[[-46 -16   9  37]
 [ -2  -7  10  25]
 [-65 -36  41  77]
 [-72 -32  18  70]]
->
[[-16   9]
 [ -7  10]]

[[ 72 -46 -86  74  83]
 [ -1 -81 -27  -7  17]
 [-23  13  64 -44   0]
 [ 26 -73 -72  16  58]]
->
[[-46 -86]
 [-81 -27]]

[[-52  51   7  52]
 [-41 -16 -63 -44]
 [ 25 -17  75  39]]
->
[[ 51   7]
 [-16 -63]]

[[  6  36 -17 -29  64]
 [ 10  48 -20  31  25]
 [-23 -50 -23   2  44]
 [-12 -28   3  94 -39]
 [ 39 -24  -3  32 -53]]
->
[[ 36 -17]
 [ 48 -20]]

[[ 27 -34 -25 -31   0]
 [ 16   3 -16  -1 -16]
 [-86  -7  94  -8 -15]
 [ 26 -30 -27 -40   3]
 [ -3   0  -8 -16 -13]]
->
[[-34 -25]
 [  3 -16]]

[[-68 -41 -52  15]
 [-17 -18 -16 -16]
 [-43 -26 -39  -7]
 [ 15  42  -2  23]]
->
[[-41 -52]
 [-18 -16]]

[[-19 -16 -26  27]
 [ 12  -8   2  -4]
 [ 24 -14 -11  70]]
->
[[-16 -26]
 [ -8   2]]

[[ 50  17  28]
 [-45 -34  17]
 [-32  75  15]]
->
[[ 17  28]
 [-34  17]]
---
[[  1   4 -33   4 -15]
 [ -3   5 -17   5  10]
 [ 25 -17 -76 -17 -18]]
->
[[ -3   5 -17]
 [ 25 -17 -76]]

[[ 11 -16  33   0]
 [ -5  54  19 -29]
 [ 39  92 -44 -26]]
->
[[ -5  54  19]
 [ 39  92 -44]]

[[-62 -25  31  47  76]
 [-91  64 -58 -47  56]
 [ 68  93 -59  -1  35]
 [ -9   9  78  74 -43]]
->
[[-91  64 -58]
 [ 68  93 -59]]

[[ 73  -7  33]
 [  1   0  11]
 [ 11  -5 -78]]
->
[[  1   0  11]
 [ 11  -5 -78]]

[[  2  36 -24]
 [ -3  60 -41]
 [  4  75  -7]
 [ -1   0 -84]]
->
[[ -3  60 -41]
 [  4  75  -7]]

[[-15  40 -18  18  -2]
 [ 59   8 -72 -11  10]
 [ 60   6 -25 -17 -20]
 [ 56 -21  11  43   7]
 [  3 -21 -20 -42  -1]]
->
[[ 59   8 -72]
 [ 60   6 -25]]
